Here is a tiny trained network, its code and every weight. The questions are about switching its units off for an input and a class, where a switched-off unit gives its printed mean instead of its output.

import numpy as np


def w(rows, s, z=0):
    codes = np.array(rows[::2]) - 128.0
    scale = np.full(codes.shape[1], s)
    scale[-1] = z or s
    return codes * scale


def norm(h):
    return h / np.sqrt((h * h).mean(-1, keepdims=True) + 1e-5)


def f(y):
    return np.maximum(y, 0)


def log_softmax(a):
    a = a - a.max(-1, keepdims=True)
    return a - np.log(np.exp(a).sum(-1, keepdims=True))


def net(x, mask):
    res = np.array(x, float).reshape(1, 2) / 4 @ E
    u = 0
    for l in range(2):
        y = f(norm(res) @ A[l][:, :-1].T + A[l][:, -1])
        res = res + np.where(mask[u : u + 16], y, B[l][:, -1]) @ B[l][:, :-1]
        u += 16
    return log_softmax(norm(res)[-1] @ U[:, :-1].T + U[:, -1])


A, B = {}, {}
E = w([
[47,73,239,1,172],'x0',
[159,193,173,42,222],'x1',
],0.0063)
A[0] = w([
[129,158,165,106,186,25],'0.n0',
[209,112,98,133,74,117],'0.n1',
[93,143,183,36,124,65],'0.n2',
[167,175,61,114,119,41],'0.n3',
[127,194,98,128,108,68],'0.n4',
[184,168,46,120,135,30],'0.n5',
[140,183,184,104,145,44],'0.n6',
[105,102,202,80,180,96],'0.n7',
[129,142,103,159,38,112],'0.n8',
[233,255,115,116,213,51],'0.n9',
[68,66,101,78,50,45],'0.n10',
[119,129,113,157,88,65],'0.n11',
[129,196,93,146,129,65],'0.n12',
[104,148,96,142,121,161],'0.n13',
[158,158,139,54,197,5],'0.n14',
[134,239,174,90,173,44],'0.n15',
],0.0092,0.0032)
B[0] = w([
[90,95,57,94,175,168],'0.n0',
[153,148,128,41,181,190],'0.n1',
[156,93,117,47,121,203],'0.n2',
[169,119,142,164,95,177],'0.n3',
[179,137,142,186,107,160],'0.n4',
[218,154,158,167,100,191],'0.n5',
[150,117,129,87,165,166],'0.n6',
[162,78,89,67,158,210],'0.n7',
[127,90,62,125,161,201],'0.n8',
[2,181,236,125,50,254],'0.n9',
[111,123,144,148,41,182],'0.n10',
[119,119,93,132,150,160],'0.n11',
[181,131,160,163,119,172],'0.n12',
[105,94,104,114,124,162],'0.n13',
[130,116,121,97,224,190],'0.n14',
[88,54,136,136,107,201],'0.n15',
],0.0073,0.0077)
A[1] = w([
[142,106,159,115,132,134],'1.n0',
[139,196,170,129,88,89],'1.n1',
[102,120,123,161,140,101],'1.n2',
[182,139,110,155,196,50],'1.n3',
[125,136,127,109,205,97],'1.n4',
[96,78,173,126,105,107],'1.n5',
[156,143,143,116,166,216],'1.n6',
[130,190,129,141,175,58],'1.n7',
[130,215,157,163,62,3],'1.n8',
[124,166,174,90,160,100],'1.n9',
[103,147,99,205,73,91],'1.n10',
[82,132,226,60,121,59],'1.n11',
[133,187,171,165,138,94],'1.n12',
[112,124,141,107,255,9],'1.n13',
[155,171,95,175,127,57],'1.n14',
[167,210,164,133,132,132],'1.n15',
],0.016,0.0028)
B[1] = w([
[148,158,125,125,116,163],'1.n0',
[100,204,110,197,92,192],'1.n1',
[118,148,135,106,119,138],'1.n2',
[154,115,117,184,124,154],'1.n3',
[149,164,156,116,167,167],'1.n4',
[153,130,144,125,108,199],'1.n5',
[85,160,135,109,169,158],'1.n6',
[102,154,133,131,101,137],'1.n7',
[97,156,6,91,80,207],'1.n8',
[110,132,124,144,175,179],'1.n9',
[110,150,158,118,176,219],'1.n10',
[172,127,113,147,120,254],'1.n11',
[65,168,127,135,84,180],'1.n12',
[148,145,134,107,192,188],'1.n13',
[159,118,171,104,106,181],'1.n14',
[77,152,117,142,109,187],'1.n15',
],0.015,0.0099)
U = w([
[202,50,155,83,29,139],'0',
[141,172,204,162,161,72],'1',
[186,129,141,52,225,184],'2',
[61,65,43,141,183,128],'3',
[36,65,221,129,83,89],'4',
[253,92,76,213,157,132],'5',
[136,100,163,159,139,2],'6',
[98,197,84,166,77,189],'7',
],0.022,0.0093)

Each question gives the input, the list of numbers given to net, and the class t.
The units are the neurons (one row each of A and B). Each row of codes is followed by its name. A weight is (code - 128) times the scale printed after its matrix; where a second scale follows, it is the last column's (A, B and U).
mask holds one flag per neuron, layer by layer. A switched-off neuron (its flag False) gives its mean, the last column of its row in B, instead of its output. The means were averaged over made-up inputs and are rounded, as every weight is.
A unit's drop is (log p(t) with every unit on - log p(t) with that unit switched off) / (log p(t) with every unit on - log p(t) with every unit switched off).
most important unit: the unit with the biggest drop
k most important neurons: the k neurons with the biggest drops, biggest first
k most important neurons of layer l: the k neurons of layer l with the biggest drops, biggest first
drop of u: that unit's drop, to one decimal
input [-4,-4], class 5: most important unit -> 0.n9
input [-4,-8], class 5: 3 most important neurons of layer 1 -> [1.n8, 1.n12, 1.n15]
input [-7,-2], class 5: 2 most important neurons of layer 0 -> [0.n9, 0.n8]
input [1,-4], class 4: 4 most important neurons of layer 1 -> [1.n8, 1.n11, 1.n1, 1.n13]
input [3,-5], class 4: 3 most important neurons of layer 0 -> [0.n9, 0.n1, 0.n2]
input [-3,-7], class 3: 4 most important neurons of layer 1 -> [1.n11, 1.n5, 1.n1, 1.n10]
input [6,-2], class 0: 3 most important neurons of layer 0 -> [0.n10, 0.n14, 0.n1]
input [-2,-8], class 3: 2 most important neurons of layer 0 -> [0.n9, 0.n8]
input [1,-2], class 4: 3 most important neurons -> [0.n9, 0.n5, 1.n8]
input [1,-6], class 4: 3 most important neurons -> [1.n8, 0.n10, 1.n11]
input [0,-2], class 3: 2 most important neurons -> [0.n9, 0.n8]
input [1,-8], class 4: 2 most important neurons of layer 0 -> [0.n10, 0.n7]
input [8,-2], class 2: 3 most important neurons of layer 0 -> [0.n9, 0.n7, 0.n15]
input [0,-1], class 3: 3 most important neurons -> [0.n9, 0.n10, 1.n11]
input [5,-8], class 0: most important unit -> 1.n5
input [-3,-8], class 3: 3 most important neurons of layer 1 -> [1.n11, 1.n1, 1.n10]
input [2,-3], class 0: 2 most important neurons -> [0.n9, 1.n5]
input [-6,-8], class 5: drop of 0.n9 -> 2.1
input [-2,-3], class 5: drop of 0.n9 -> 1.3
input [-6,-5], class 5: drop of 0.n9 -> 1.5
input [4,-2], class 0: most important unit -> 0.n10
